Below is a small trained network, with its code and all its weights. Each question gives an input and a class and asks what happens when units are switched off, that is, made to give their printed mean instead of their output.

import numpy as np


def w(rows, s, z=0):
    codes = np.array(rows[::2]) - 128.0
    scale = np.full(codes.shape[1], s)
    scale[-1] = z or s
    return codes * scale


def f(y):
    return y / 2 * (1 + np.tanh(0.7978845608 * (y + 0.044715 * y**3)))


def log_softmax(a):
    a = a - a.max(-1, keepdims=True)
    return a - np.log(np.exp(a).sum(-1, keepdims=True))


def net(x, mask):
    res = np.array(x, float).reshape(1, 4) / 4 @ E
    y = f(res @ A[0][:, :-1].T + A[0][:, -1])
    res = res + np.where(mask, y, B[0][:, -1]) @ B[0][:, :-1]
    return log_softmax(res[-1] @ U[:, :-1].T + U[:, -1])


A, B = {}, {}
E = w([
[58,74,64,228,80,173,189],'x0',
[91,157,133,84,32,254,83],'x1',
[198,139,68,118,144,161,139],'x2',
[165,233,32,126,30,92,174],'x3',
],0.0073)
A[0] = w([
[162,134,97,180,169,41,122,1],'N0',
[104,135,72,214,118,165,169,172],'N1',
[165,112,138,171,210,89,182,99],'N2',
[107,174,112,87,54,183,131,172],'N3',
[164,139,30,120,166,131,95,113],'N4',
[158,199,154,76,162,85,76,85],'N5',
[129,223,81,142,69,57,122,79],'N6',
[102,194,86,80,88,110,150,99],'N7',
[202,127,87,119,48,93,160,153],'N8',
[181,163,133,194,156,44,182,95],'N9',
[171,184,164,58,110,99,43,73],'N10',
[254,177,216,97,127,111,115,127],'N11',
],0.0077,0.0026)
B[0] = w([
[231,150,179,195,95,180,47,206],'N0',
[147,3,147,116,94,106,181,205],'N1',
[209,98,220,172,129,235,113,229],'N2',
[199,144,171,140,117,198,114,202],'N3',
[89,116,58,89,238,87,187,169],'N4',
[122,64,94,129,25,104,149,225],'N5',
[68,162,191,59,195,192,171,227],'N6',
[79,189,189,102,148,220,144,181],'N7',
[102,64,134,72,177,180,240,212],'N8',
[192,195,187,155,81,218,64,247],'N9',
[194,72,54,206,48,106,166,224],'N10',
[105,45,122,55,82,94,211,255],'N11',
],0.006,0.0053)
U = w([
[153,65,73,165,1,115,197,162],'0',
[103,190,205,70,192,196,171,182],'1',
[194,198,169,178,57,216,111,28],'2',
[120,133,93,103,153,124,176,251],'3',
[74,187,8,121,172,63,134,15],'4',
],0.0064,0.0028)

Each question gives the input, the list of numbers given to net, and the class t.
The units are the neurons (one row each of A and B). Each row of codes is followed by its name. A weight is (code - 128) times the scale printed after its matrix; where a second scale follows, it is the last column's (A, B and U).
mask holds one flag per neuron, in row order. A switched-off neuron (its flag False) gives its mean, the last column of its row in B, instead of its output. The means were averaged over made-up inputs and are rounded, as every weight is.
A unit's drop is (log p(t) with every unit on - log p(t) with that unit switched off) / (log p(t) with every unit on - log p(t) with every unit switched off).
The circuit of an input: a set's keep is (log p(t) with only the set's units on - log p(t) with every unit switched off) / (log p(t) with every unit on - log p(t) with every unit switched off). Starting from all 12 units, units are removed one at a time, each time the one whose removal leaves the highest keep (on an exact tie, the one counted first), for as long as the keep stays at least 0.8.
circuit, biggest first: the units of the circuit, biggest drop first
unit that matters most: the unit with the biggest drop
top k neurons: the k neurons with the biggest drops, biggest first
drop of u: that unit's drop, to one decimal
input [4,-7,3,-2], class 2: circuit, biggest first => N2, N9, N0
input [7,-5,8,7], class 3: unit that matters most => N4
input [-5,5,5,3], class 0: circuit, biggest first => N10, N11
input [-5,-6,6,-4], class 2: circuit, biggest first => N2, N0
input [-7,1,-5,0], class 0: circuit, biggest first => N10, N5
input [-8,5,2,3], class 0: circuit, biggest first => N10, N11
input [0,-5,5,6], class 1: circuit, biggest first => N6, N8, N10
input [-8,-6,6,-7], class 0: top 2 neurons => N11, N5
input [0,-6,3,2], class 2: circuit, biggest first => N9, N0
input [-2,6,-5,6], class 1: circuit, biggest first => N6, N7
input [4,-6,-4,-4], class 2: top 2 neurons => N2, N11
input [3,1,-1,-3], class 4: top 2 neurons => N2, N9
input [-4,-8,3,7], class 2: top 4 neurons => N9, N0, N2, N5
input [7,-7,3,8], class 1: top 2 neurons => N6, N8
input [-8,1,2,-1], class 0: top neuron => N10
input [-3,-6,5,8], class 1: top 2 neurons => N6, N8
input [3,4,-1,5], class 1: drop of N6 => 0.2
input [0,-8,-4,6], class 2: drop of N9 => 0.4
input [5,-4,-5,7], class 1: drop of N7 => 0.1
input [-2,-8,-7,7], class 2: unit that matters most => N9
